Here is a tiny trained network, its code and every weight. The questions are about switching its units off for an input and a target symbol, where a switched-off unit gives its printed mean instead of its output.

import numpy as np


def w(rows, s, z=0):
    codes = np.array(rows[::2]) - 128.0
    scale = np.full(codes.shape[1], s)
    scale[-1] = z or s
    return codes * scale


def norm(h):
    return h / np.sqrt((h * h).mean(-1, keepdims=True) + 1e-5)


def f(y):
    return np.maximum(y, 0)


def softmax(a):
    e = np.exp(a - a.max(-1, keepdims=True))
    return e / e.sum(-1, keepdims=True)


def log_softmax(a):
    a = a - a.max(-1, keepdims=True)
    return a - np.log(np.exp(a).sum(-1, keepdims=True))


def net(x, mask):
    ids = ['αδξστψω'.index(c) for c in x.split()]
    T = len(ids)
    res = E[ids] + P[:T]
    u = 0
    for l in range(2):
        r = norm(res)
        for j in range(2):
            rows = slice(2 * j, 2 * j + 2)
            q, k, v = (r @ M[l][rows].T for M in (Q, K, V))
            z = softmax(np.where(np.tri(T) > 0, q @ k.T / 2**0.5, -1e9)) @ v
            o = O[l][rows]
            res = res + np.where(mask[u + j], z, o[:, -1]) @ o[:, :-1]
        u += 2
        y = f(norm(res) @ A[l][:, :-1].T + A[l][:, -1])
        res = res + np.where(mask[u : u + 12], y, B[l][:, -1]) @ B[l][:, :-1]
        u += 12
    return log_softmax(norm(res)[-1] @ U[:, :-1].T + U[:, -1])


Q, K, V, O, A, B = {}, {}, {}, {}, {}, {}
E = w([
[82,178,173,132,61,178,32],'α',
[159,164,35,63,198,34,38],'δ',
[47,117,65,83,242,137,174],'ξ',
[159,134,115,157,100,127,202],'σ',
[37,115,144,2,52,118,173],'τ',
[85,12,49,97,131,128,89],'ψ',
[75,121,140,223,163,108,132],'ω',
],0.0077)
P = w([
[55,216,85,175,115,89,4],'0',
[26,129,110,114,115,91,173],'1',
[59,116,108,128,130,97,156],'2',
[79,119,132,123,159,113,122],'3',
[104,111,147,115,164,111,109],'4',
[126,110,127,112,167,131,102],'5',
[155,104,126,100,159,146,110],'6',
[156,100,140,115,160,139,103],'7',
[179,85,125,115,158,143,97],'8',
[197,79,138,127,156,134,95],'9',
[183,105,167,113,166,148,103],'10',
],0.003)
Q[0] = w([
[152,165,186,215,131,151,72],'L0H0',
[134,114,97,5,165,222,30],'L0H0',
[106,126,100,97,133,104,129],'L0H1',
[144,114,135,130,128,119,123],'L0H1',
],0.021)
K[0] = w([
[113,147,183,214,99,220,127],'L0H0',
[105,115,82,103,150,204,5],'L0H0',
[131,101,156,112,153,136,111],'L0H1',
[137,117,127,119,131,138,128],'L0H1',
],0.02)
V[0] = w([
[96,72,200,101,197,82,162],'L0H0',
[143,150,107,25,124,142,152],'L0H0',
[97,180,189,136,144,80,113],'L0H1',
[2,114,140,86,172,91,44],'L0H1',
],0.0094)
O[0] = w([
[170,154,10,150,191,242,94,96],'L0H0',
[168,143,130,37,195,124,156,155],'L0H0',
[76,186,77,137,88,168,121,137],'L0H1',
[32,100,103,197,13,4,187,254],'L0H1',
],0.0039,0.0086)
A[0] = w([
[168,188,139,124,65,123,177,133],'L0N0',
[83,120,78,86,203,148,107,113],'L0N1',
[152,116,149,177,231,141,188,123],'L0N2',
[181,46,89,96,142,155,98,96],'L0N3',
[91,135,124,19,114,182,77,112],'L0N4',
[152,108,112,215,188,149,72,65],'L0N5',
[84,97,155,177,157,73,125,103],'L0N6',
[235,157,66,59,217,133,2,129],'L0N7',
[148,204,137,104,58,131,55,154],'L0N8',
[247,119,119,100,181,202,128,74],'L0N9',
[128,135,118,202,96,127,170,3],'L0N10',
[142,37,115,123,129,120,98,66],'L0N11',
],0.0072,0.0023)
B[0] = w([
[110,114,183,144,167,105,154,184],'L0N0',
[84,116,105,99,127,166,86,177],'L0N1',
[80,113,97,145,91,119,191,184],'L0N2',
[150,68,122,133,170,123,130,156],'L0N3',
[100,128,86,98,99,150,175,155],'L0N4',
[110,127,100,199,120,113,188,147],'L0N5',
[144,137,110,76,159,180,114,254],'L0N6',
[123,155,110,88,171,9,72,211],'L0N7',
[84,94,164,123,140,68,161,196],'L0N8',
[146,150,181,127,140,225,154,193],'L0N9',
[111,141,121,110,170,103,117,161],'L0N10',
[143,83,154,124,126,146,103,156],'L0N11',
],0.012,0.0041)
Q[1] = w([
[137,100,131,108,180,103,189],'L1H0',
[206,221,90,210,191,76,125],'L1H0',
[95,116,131,91,178,123,143],'L1H1',
[224,60,105,219,50,188,3],'L1H1',
],0.021)
K[1] = w([
[98,170,143,66,150,64,70],'L1H0',
[76,131,56,187,54,58,19],'L1H0',
[129,84,134,95,165,69,137],'L1H1',
[5,191,137,148,106,177,192],'L1H1',
],0.017)
V[1] = w([
[76,212,100,85,74,241,64],'L1H0',
[45,23,129,80,50,254,144],'L1H0',
[127,85,206,137,180,145,190],'L1H1',
[58,17,136,143,148,176,109],'L1H1',
],0.0078)
O[1] = w([
[98,81,254,115,69,64,131,22],'L1H0',
[160,22,238,224,65,167,105,57],'L1H0',
[26,99,199,147,30,212,122,3],'L1H1',
[114,20,146,152,193,187,153,128],'L1H1',
],0.0041,0.0059)
A[1] = w([
[148,131,74,136,159,173,103,124],'L1N0',
[131,166,117,121,117,187,158,110],'L1N1',
[146,136,109,174,139,114,153,105],'L1N2',
[137,109,173,86,118,136,143,150],'L1N3',
[133,94,116,115,184,108,112,74],'L1N4',
[129,164,252,144,138,88,86,96],'L1N5',
[119,107,125,94,164,163,123,81],'L1N6',
[116,104,143,137,111,183,138,106],'L1N7',
[177,74,135,150,114,127,79,5],'L1N8',
[146,161,85,95,126,166,153,126],'L1N9',
[94,132,152,131,82,110,133,123],'L1N10',
[163,195,109,97,159,66,83,132],'L1N11',
],0.015,0.0029)
B[1] = w([
[113,205,162,160,85,98,201,156],'L1N0',
[195,79,175,185,115,145,74,145],'L1N1',
[53,154,102,117,107,196,69,142],'L1N2',
[110,204,58,139,68,131,146,146],'L1N3',
[96,48,151,48,180,150,152,181],'L1N4',
[5,127,248,104,80,23,38,150],'L1N5',
[125,69,169,130,195,120,200,149],'L1N6',
[179,200,129,112,161,68,79,143],'L1N7',
[176,147,85,94,31,211,12,136],'L1N8',
[161,105,154,133,125,98,36,168],'L1N9',
[228,132,116,132,115,183,197,154],'L1N10',
[223,230,44,102,169,30,84,248],'L1N11',
],0.012,0.014)
U = w([
[171,140,110,107,33,163,253,12],'α',
[164,170,64,96,168,59,99,169],'δ',
[41,139,61,217,122,178,126,211],'ξ',
[69,122,234,132,63,70,121,55],'σ',
[149,30,100,89,73,198,49,89],'τ',
[71,26,147,90,210,140,214,47],'ψ',
[210,128,210,186,173,191,134,255],'ω',
],0.0053,0.00032)

Each question gives the input, a string of symbols that net reads in full, and the target symbol t.
The units are the heads (2 rows each of Q, K, V and O) and the neurons (one row each of A and B). Each row of codes is followed by its name. A weight is (code - 128) times the scale printed after its matrix; where a second scale follows, it is the last column's (O, A, B and U).
mask holds one flag per unit, layer by layer, with each layer's heads first. A switched-off unit (its flag False) gives its mean, the last column of its rows in O or B, instead of its output. The means were averaged over made-up inputs and are rounded, as every weight is.
A unit's drop is (log p(t) with every unit on - log p(t) with that unit switched off) / (log p(t) with every unit on - log p(t) with every unit switched off).
The circuit of an input: a set's keep is (log p(t) with only the set's units on - log p(t) with every unit switched off) / (log p(t) with every unit on - log p(t) with every unit switched off). Starting from the 12 units with the biggest drops (on a tie, the unit counted first), units are removed one at a time, each time the one whose removal leaves the highest keep (on an exact tie, the one counted first), for as long as the keep stays at least 0.8.
circuit, biggest first: the units of the circuit, biggest drop first
k most important neurons: the k neurons with the biggest drops, biggest first
k most important neurons of layer l: the k neurons of layer l with the biggest drops, biggest first
heads that matter: for each layer, one digit per head in row order, 1 if its drop is at least 0.15 and else 0, layers parted by /
input ψ σ ω, target ψ: circuit, biggest first -> (L1N11; L1H1)
input δ ξ ω δ ω, target ξ: circuit, biggest first -> (L0H0; L1N11; L1N2)
input σ σ τ σ, target σ: 3 most important neurons -> (L0N9; L0N7; L1N5)
input σ σ δ ψ σ σ σ α ω, target ψ: 2 most important neurons -> (L0N9; L0N7)
input δ ψ α ψ, target τ: heads that matter -> 00 / 10
input α δ δ α ξ τ, target α: heads that matter -> 00 / 10
input α δ α δ ω α δ α, target σ: 2 most important neurons -> (L1N5; L0N7)
input δ τ δ ψ σ σ α, target σ: heads that matter -> 11 / 10
input σ δ τ δ σ, target ω: circuit, biggest first -> (L0N9; L0H1; L1N1)
input σ τ δ ω ψ τ, target ψ: 4 most important neurons -> (L1N11; L0N11; L0N7; L1N6)
input ω σ τ α, target α: 3 most important neurons -> (L0N8; L0N7; L1N10)
input α σ ξ, target ξ: 2 most important neurons -> (L1N11; L0N7)
input σ α δ σ δ ψ, target τ: 3 most important neurons -> (L0N9; L1N8; L1N11)
input ω σ ψ δ ψ τ, target ψ: most important neuron -> (L0N11)
input σ α ξ ξ, target ξ: most important neuron of layer 1 -> (L1N11)
input ω ξ σ τ, target τ: 3 most important neurons of layer 1 -> (L1N11; L1N9; L1N1)
input σ τ δ δ ψ σ τ, target α: heads that matter -> 01 / 10
input ξ ξ σ δ δ ψ ξ σ σ, target ψ: 4 most important neurons -> (L0N7; L0N9; L0N3; L0N11)
input δ δ σ δ τ δ σ, target ω: 3 most important neurons -> (L0N9; L1N11; L1N1)
input ξ σ ω, target ω: heads that matter -> 01 / 01
input δ ψ ψ ω σ, target ψ: most important neuron -> (L1N11)
